Here is a tiny trained network, its code and every weight. The questions are about switching its units off for an input and a class, where a switched-off unit gives its printed mean instead of its output.

import numpy as np


def w(rows, s, z=0):
    codes = np.array(rows[::2]) - 128.0
    scale = np.full(codes.shape[1], s)
    scale[-1] = z or s
    return codes * scale


def f(y):
    return y / 2 * (1 + np.tanh(0.7978845608 * (y + 0.044715 * y**3)))


def log_softmax(a):
    a = a - a.max(-1, keepdims=True)
    return a - np.log(np.exp(a).sum(-1, keepdims=True))


def net(x, mask):
    res = np.array(x, float).reshape(1, 4) / 4 @ E
    y = f(res @ A[0][:, :-1].T + A[0][:, -1])
    res = res + np.where(mask, y, B[0][:, -1]) @ B[0][:, :-1]
    return log_softmax(res[-1] @ U[:, :-1].T + U[:, -1])


A, B = {}, {}
E = w([
[14,105,169,211,59,129],'x0',
[175,195,204,210,205,147],'x1',
[89,206,97,67,63,231],'x2',
[100,115,8,204,182,175],'x3',
],0.011)
A[0] = w([
[195,184,110,68,164,129,64],'N1',
[122,56,128,84,99,155,3],'N2',
[114,237,211,69,104,82,92],'N3',
[150,84,158,135,133,95,66],'N4',
[141,98,147,172,133,68,41],'N5',
[144,194,198,161,175,169,114],'N6',
[140,149,46,125,130,122,3],'N7',
[126,87,66,137,119,132,51],'N8',
[90,44,113,64,159,119,77],'N9',
[142,200,166,91,75,172,49],'N10',
[185,165,113,70,190,130,124],'N11',
[115,90,44,167,171,141,106],'N12',
[151,125,99,107,154,84,87],'N13',
[30,119,183,178,107,156,35],'N14',
[178,2,144,165,135,82,123],'N15',
[98,158,137,95,87,220,17],'N16',
[170,90,197,97,75,34,112],'N17',
[92,157,150,147,159,127,62],'N18',
[148,198,107,111,44,182,100],'N19',
[132,111,120,64,43,66,186],'N20',
[54,91,191,195,82,139,69],'N21',
[133,138,76,209,152,137,101],'N22',
[80,61,75,63,91,87,58],'N23',
[158,193,179,180,172,158,107],'N24',
],0.013,0.004)
B[0] = w([
[172,46,57,123,101,62,226],'N1',
[158,56,227,126,75,208,168],'N2',
[173,191,155,247,62,122,245],'N3',
[82,180,91,90,166,115,171],'N4',
[65,107,77,40,248,183,186],'N5',
[95,91,208,49,114,231,238],'N6',
[161,141,162,153,107,106,176],'N7',
[109,204,203,140,74,153,173],'N8',
[143,124,159,65,134,170,181],'N9',
[37,183,71,95,181,63,214],'N10',
[209,21,111,204,25,50,232],'N11',
[145,182,126,239,92,100,223],'N12',
[158,60,85,80,152,124,163],'N13',
[217,22,42,158,56,62,227],'N14',
[20,165,52,20,204,135,232],'N15',
[21,139,80,67,217,89,228],'N16',
[117,255,79,205,111,76,244],'N17',
[166,67,182,126,72,235,152],'N18',
[58,137,55,65,236,81,241],'N19',
[155,132,156,167,74,192,237],'N20',
[205,33,10,127,59,88,236],'N21',
[107,229,144,199,134,133,210],'N22',
[129,132,241,73,45,225,228],'N23',
[89,113,251,71,81,213,238],'N24',
],0.0079,0.012)
U = w([
[214,7,96,93,98,98,36],'0',
[139,96,221,43,95,204,253],'1',
[90,137,106,46,172,111,126],'2',
[154,205,138,167,96,122,139],'3',
],0.014,0.0043)

Each question gives the input, the list of numbers given to net, and the class t.
The units are the neurons (one row each of A and B). Each row of codes is followed by its name. A weight is (code - 128) times the scale printed after its matrix; where a second scale follows, it is the last column's (A, B and U).
mask holds one flag per neuron, in row order. A switched-off neuron (its flag False) gives its mean, the last column of its row in B, instead of its output. The means were averaged over made-up inputs and are rounded, as every weight is.
A unit's drop is (log p(t) with every unit on - log p(t) with that unit switched off) / (log p(t) with every unit on - log p(t) with every unit switched off).
The circuit of an input: a set's keep is (log p(t) with only the set's units on - log p(t) with every unit switched off) / (log p(t) with every unit on - log p(t) with every unit switched off). Starting from the 12 units with the biggest drops (on a tie, the unit counted first), units are removed one at a time, each time the one whose removal leaves the highest keep (on an exact tie, the one counted first), for as long as the keep stays at least 0.8.
units of the circuit, in order: the units of the circuit, biggest drop first
unit that matters most: the unit with the biggest drop
k most important neurons: the k neurons with the biggest drops, biggest first
drop of u: that unit's drop, to one decimal
input [-6,-5,-8,1], class 2: units of the circuit, in order	[N15]
input [-7,-6,7,-3], class 0: 3 most important neurons	[N11, N1, N15]
input [-5,4,-2,-7], class 3: 2 most important neurons	[N17, N3]
input [1,6,6,-8], class 3: 3 most important neurons	[N3, N10, N15]
input [2,-1,0,1], class 0: units of the circuit, in order	[N17, N24]
input [-7,3,8,-8], class 2: 3 most important neurons	[N10, N19, N16]
input [-2,-6,-7,7], class 2: 3 most important neurons	[N15, N3, N24]
input [8,2,6,2], class 0: 2 most important neurons	[N14, N21]
input [-1,0,-5,5], class 2: 3 most important neurons	[N15, N3, N17]
input [-2,-1,-6,-7], class 3: 3 most important neurons	[N17, N3, N19]
input [-1,4,-5,-7], class 3: 4 most important neurons	[N17, N3, N19, N16]
input [4,-7,-5,6], class 1: 2 most important neurons	[N23, N17]
input [1,8,8,8], class 1: 2 most important neurons	[N24, N6]
input [2,-7,-6,1], class 1: unit that matters most	N23
input [-3,-4,8,-6], class 2: 3 most important neurons	[N19, N16, N10]
input [6,5,-4,1], class 0: 2 most important neurons	[N21, N14]
input [-6,5,3,2], class 0: 2 most important neurons	[N11, N1]
input [-7,4,2,-6], class 0: 2 most important neurons	[N1, N11]
input [6,7,-8,5], class 2: drop of N22	0.3
input [-1,-1,-5,-7], class 3: units of the circuit, in order	[N17]
input [1,-2,-1,7], class 3: drop of N14	0.0
input [-6,-7,8,-4], class 2: drop of N6	0.8
input [5,8,4,-1], class 1: drop of N6	0.1
